[ 25 -11   1  -7 -10  -6   4  -4   9   0   3   6  20  -1 -10   2   4   7
  -1  -8  17 -12  -2   6  22  16 -40  13] -> <47>
[ 4  1  3  2 -4  0  5  2  2 -5 -7  3 10  3 -7  3  0 -2  4  3  7 -1  6  2
 -2 19  1  5] -> <47>
[ 7  5  8 -5  0  3  7  0  3 -1 -5 12  9  0 -2 -4  7  4 13  0  9 -2 10  2
  0 18 18  0] -> <47>
[  7 -11   5   8   6   1  12  10   5  -2  -2  -1   9  -1   3   3  -4   1
   5  -7  15   1   8  -6 -21   7  11   0] -> <42>
[ 29 -18  -8  -2  -7 -17   3  -5  11   3   3   1  29   0  -9   9  -1   1
 -15  -7  18  -1   7   4  23  28 -39  13] -> <47>
[ 17 -15 -10  13  19  -5   7   5  16   2 -12  -6  28   4 -11  24  -4 -11
 -15  10  16  15  20  -2 -19  38   6   4] -> <42>
[  8 -32  -5  -4   7   5  -4   2  -2  16  12  -3   1  -3  14   6  -3   0
 -19   2   7 -22   4  -7 -44  32 -18 -10] -> <42>
[ 16 -23   2  22  17   6   9   8   3   5  -7  -5   7  -7  -6   1 -10  12
   3 -23  36   7  20 -11 -27  -3  11  -4] -> <47>
[  2  -5   5   0   6   0   1   6  -2  -2  -1   1   1  -4   3  -3   1   6
   3 -13   6   3   2  -4  -4 -12   7   1] -> <47>
[ 17 -35  -5   7  13  -3  21   7   7  -3  -6   3  18  -2  -3   8  -4   2
  -9 -12  26   6  20  -3  -6  22  15  -9] -> <47>
[ 13 -21  -4  10  11  -1  17   8  10  -2  -7  -1  19   0  -2  10  -5  -1
  -7  -5  21   8  17  -6 -12  18  14  -4] -> <47>
[ 22  -8   3   0  -9  -7   9   1   6  -4  -4   6  22   1  -9   2   1   1
   5  -5  19  -3   5   3  11  29 -17  12] -> <47>
[  6  -9   1  11   7   1   4   7   1   1   1  -4   1  -3   1   0  -6   3
   3 -12  18   3   6  -8 -17 -10   3  -1] -> <47>
[ 13   0  -4  11  10  -2  -5   5   6  -2 -13  -6  21   3 -13  18  -5  -7
  -7   9   8  10  13   0 -17  34  -7  11] -> <42>
[  5 -31   6  -6  29   4  -9   9 -15  -1  -6   6  -2 -16   4  -3  -1  16
   5 -32   3   2   9  -4 -13 -32   5  -3] -> <47>
[ 13 -10  11   9   6   1  10  14  -1  -1  -3   6  11  -4   7  -9  -5   9
  21 -22  24   0   9 -13 -25  -4  14   6] -> <47>
[  6  18   6   1 -16   8 -10 -13  -5  13 -11   7   0  -2  -9  -5   3  10
  10   2  -3 -10   7  10  -4  22  -5   0] -> <47>
[ 24 -24  -4   1   8  -7  26   9  11  -6  -9   8  27   1  -3   8   0   2
  -6 -11  31   4  19  -2  -2  39  15  -3] -> <47>
[ 12 -11  10  16  10   2   2  12  -3   4  -1  -3   2  -8   2  -6  -8  11
  16 -24  30   2   8 -13 -30 -15   4   5] -> <47>
[ 11 -21   0  -5   3   3   1   2  -4  11   4   5   6  -1  13  -2  -2   2
  -7  -3  14 -19   9  -7 -36  35  -8  -7] -> <42>
[ 21   5   1  -4  17 -27 -19  -7   1  35  19   0  14 -16  15 -14   4  17
   3 -14  45  -2  21   1 -36  26  -4   6] -> <47>
[  7  10   5  -1 -13   9 -16 -15 -14  20 -12   7  -4  -7  -6  -9   1  15
   4  -2   3 -19  13  11 -16  42 -10  -5] -> <42>
[  9  14  -2  11  18   2 -23   3   2   4 -18  -8  23   0 -16  22  -6  -6
  -7  15  -2   9  13   1 -32  40 -17  15] -> <42>
[  9 -40  14 -28  63  14 -19  18  -4 -13  -7  18  17 -13  -4  13  15  16
   6 -19 -20  10  15  -1 -15 -25  26   5] -> <42>
[  6 -27   6 -14  27   5  -1   9  -4  -8  -3  12  10  -7   1  -2   7   9
   4 -18  -5   5   5  -1   8 -14  11  -2] -> <47>
[ 15  15  16  -3  43 -10 -20  11   0  12   0   5  23 -13   0   0   6  16
  26 -11  25  17  14  -4 -34  -8  20  19] -> <42>
[  6 -18  -1  12   8   5   1   6   4   9  10 -10   1  -3   8   1  -8   1
  -6  -5  15  -7   2 -13 -35  -1 -14  -2] -> <42>
[  8  21  -2  -4  11   9 -13 -28   7  20  -3   4  -1  -5 -20  -1  13  14
  -4  11  -6  -2  19  20   8  22   9  -8] -> <42>
[ 19 -26  -7  -1   5  -9  15   4   8  -3  -4   4  18   0  -4   8   0  -1
 -11  -6  17   3  12   0   7  25   1  -2] -> <47>
[ 12 -29  -3 -13   5  -2  12   0   5  -6   3   9   9  -1   0   5   5   3
  -8 -10   3  -5   2   3  13   7 -11  -3] -> <47>
[  3 -29   2 -13  30   4  -7   9  -7  -5  -1   6   0 -10   1   2   4  10
   1 -20  -7   2   4   0   1 -27   4  -3] -> <47>
[  7 -15  -1   7  12   1   9   7   2  -2  -4   0   1  -2   1   0  -5   3
   2 -10  15   5  10  -6 -11  -2   9  -2] -> <47>
[  1 -15   0 -19  18   6  -1  -4   6  -9   5   7   3   0  -6   7  10   2
  -7   1 -20  -2  -1   7  25 -17  -4  -2] -> <42>
[  9  -9   3  -2   3  -6   1   1  -3  14   9   3   4  -4  13 -11  -2   7
   5  -9  22 -14   4  -5 -25  15  -3  -1] -> <42>
